Below are the code and all the weights of a small trained network. Each question names an input and a class and asks about switching units off, where a switched-off unit gives its printed mean instead of its output.

import numpy as np


def w(rows, s, z=0):
    codes = np.array(rows[::2]) - 128.0
    scale = np.full(codes.shape[1], s)
    scale[-1] = z or s
    return codes * scale


def f(y):
    return np.maximum(y, 0)


def log_softmax(a):
    a = a - a.max(-1, keepdims=True)
    return a - np.log(np.exp(a).sum(-1, keepdims=True))


def net(x, mask):
    res = np.array(x, float).reshape(1, 8) / 4 @ E
    y = f(res @ A[0][:, :-1].T + A[0][:, -1])
    res = res + np.where(mask, y, B[0][:, -1]) @ B[0][:, :-1]
    return log_softmax(res[-1] @ U[:, :-1].T + U[:, -1])


A, B = {}, {}
E = w([
[130,141,130,139],'x0',
[127,122,127,122],'x1',
[125,112,126,113],'x2',
[127,124,127,124],'x3',
[104,23,123,254],'x4',
[127,123,127,124],'x5',
[37,136,226,119],'x6',
[42,169,40,116],'x7',
],0.0096)
A[0] = w([
[157,131,140,137,137],'n0',
[123,161,125,80,98],'n1',
[145,115,148,136,46],'n2',
[210,88,219,132,48],'n3',
[87,150,97,136,2],'n4',
[80,143,83,134,68],'n5',
[61,138,187,128,138],'n6',
[155,169,107,97,40],'n7',
[199,109,176,143,45],'n8',
[83,101,190,118,199],'n9',
[111,135,146,131,119],'n10',
[98,67,87,237,72],'n11',
[124,68,143,170,97],'n12',
[170,107,93,112,55],'n13',
[102,115,149,121,128],'n14',
[248,112,26,139,129],'n15',
[47,154,57,144,38],'n16',
[69,139,62,136,50],'n17',
[47,140,230,125,143],'n18',
[119,124,136,151,115],'n19',
[163,191,116,54,118],'n20',
[123,96,145,157,96],'n21',
[161,96,86,107,155],'n22',
[108,140,108,120,35],'n23',
[67,144,61,124,35],'n24',
[148,121,154,125,34],'n25',
[158,129,160,143,91],'n26',
[102,91,98,200,67],'n27',
[178,138,165,112,53],'n28',
[163,141,93,148,118],'n29',
[114,43,121,148,69],'n30',
[161,173,160,60,63],'n31',
[139,145,118,181,172],'n32',
[108,129,177,126,112],'n33',
[191,115,63,136,143],'n34',
[152,181,134,80,56],'n35',
[134,99,122,143,94],'n36',
[135,116,121,157,93],'n37',
],0.016,0.0025)
B[0] = w([
[114,114,107,111,152],'n0',
[154,130,188,146,195],'n1',
[132,106,113,106,146],'n2',
[167,62,28,45,229],'n3',
[151,108,94,114,171],'n4',
[149,106,75,96,190],'n5',
[105,174,92,197,213],'n6',
[123,122,181,129,186],'n7',
[163,90,57,82,192],'n8',
[102,165,98,173,206],'n9',
[109,134,121,140,151],'n10',
[151,133,253,117,253],'n11',
[142,132,183,114,195],'n12',
[124,141,107,163,164],'n13',
[127,142,121,154,158],'n14',
[63,192,54,218,251],'n15',
[164,89,46,80,231],'n16',
[133,80,67,79,209],'n17',
[65,171,75,212,252],'n18',
[123,134,147,121,149],'n19',
[129,130,234,115,249],'n20',
[137,134,165,110,169],'n21',
[104,144,120,156,174],'n22',
[139,107,120,116,152],'n23',
[171,101,66,84,212],'n24',
[142,111,105,112,149],'n25',
[137,117,97,100,161],'n26',
[129,130,210,108,209],'n27',
[157,97,106,86,176],'n28',
[94,137,111,154,167],'n29',
[132,132,186,108,194],'n30',
[154,129,216,102,227],'n31',
[117,131,146,133,162],'n32',
[117,150,98,160,174],'n33',
[101,167,88,188,202],'n34',
[119,103,206,120,209],'n35',
[131,125,152,123,154],'n36',
[128,118,150,133,153],'n37',
],0.029,0.012)
U = w([
[1,206,86,206,254],'0',
[101,131,252,79,31],'1',
[145,58,32,21,109],'2',
],0.0085,0.0017)

Each question gives the input, the list of numbers given to net, and the class t.
The units are the neurons (one row each of A and B). Each row of codes is followed by its name. A weight is (code - 128) times the scale printed after its matrix; where a second scale follows, it is the last column's (A, B and U).
mask holds one flag per neuron, in row order. A switched-off neuron (its flag False) gives its mean, the last column of its row in B, instead of its output. The means were averaged over made-up inputs and are rounded, as every weight is.
A unit's drop is (log p(t) with every unit on - log p(t) with that unit switched off) / (log p(t) with every unit on - log p(t) with every unit switched off).
The circuit of an input: a set's keep is (log p(t) with only the set's units on - log p(t) with every unit switched off) / (log p(t) with every unit on - log p(t) with every unit switched off). Starting from the 12 units with the biggest drops (on a tie, the unit counted first), units are removed one at a time, each time the one whose removal leaves the highest keep (on an exact tie, the one counted first), for as long as the keep stays at least 0.8.
units of the circuit, in order: the units of the circuit, biggest drop first
most important unit: the unit with the biggest drop
k most important neurons: the k neurons with the biggest drops, biggest first
drop when u is switched off: that unit's drop, to one decimal
input [-7,-2,-1,7,4,-8,-7,2], class 0: units of the circuit, in order => n15
input [0,-8,-1,-1,-8,-3,-8,0], class 0: 2 most important neurons => n15, n34
input [-5,-1,-5,6,8,5,-6,8], class 1: 3 most important neurons => n11, n27, n3
input [7,3,5,0,0,-6,-2,-2], class 0: 2 most important neurons => n16, n24
input [0,-8,-1,-1,-8,3,-8,8], class 0: 3 most important neurons => n15, n34, n11
input [7,2,8,-6,3,-3,2,-1], class 1: 2 most important neurons => n15, n34
input [-6,0,5,1,4,4,3,-1], class 1: 2 most important neurons => n15, n11
input [-3,-3,4,-3,3,6,-4,5], class 2: 2 most important neurons => n18, n16
input [3,0,2,-6,7,6,5,-8], class 2: 3 most important neurons => n3, n8, n20
input [-1,1,8,-1,2,-4,-1,-2], class 1: 3 most important neurons => n16, n18, n24
input [-6,-7,-6,8,2,-8,3,-4], class 2: 2 most important neurons => n3, n15
input [-7,0,7,-2,6,4,7,-4], class 0: 2 most important neurons => n18, n9
input [-1,-3,3,7,-1,-1,3,-4], class 2: 3 most important neurons => n15, n3, n34
input [-8,-4,-5,-7,-7,3,8,2], class 0: most important unit => n18
input [0,4,-5,4,-3,-1,8,-4], class 0: drop when n25 is switched off => 0.0
input [-8,-7,-2,-4,8,-2,4,7], class 1: drop when n11 is switched off => 2.9
input [-1,2,-4,-7,-7,1,-5,0], class 1: drop when n20 is switched off => 0.8
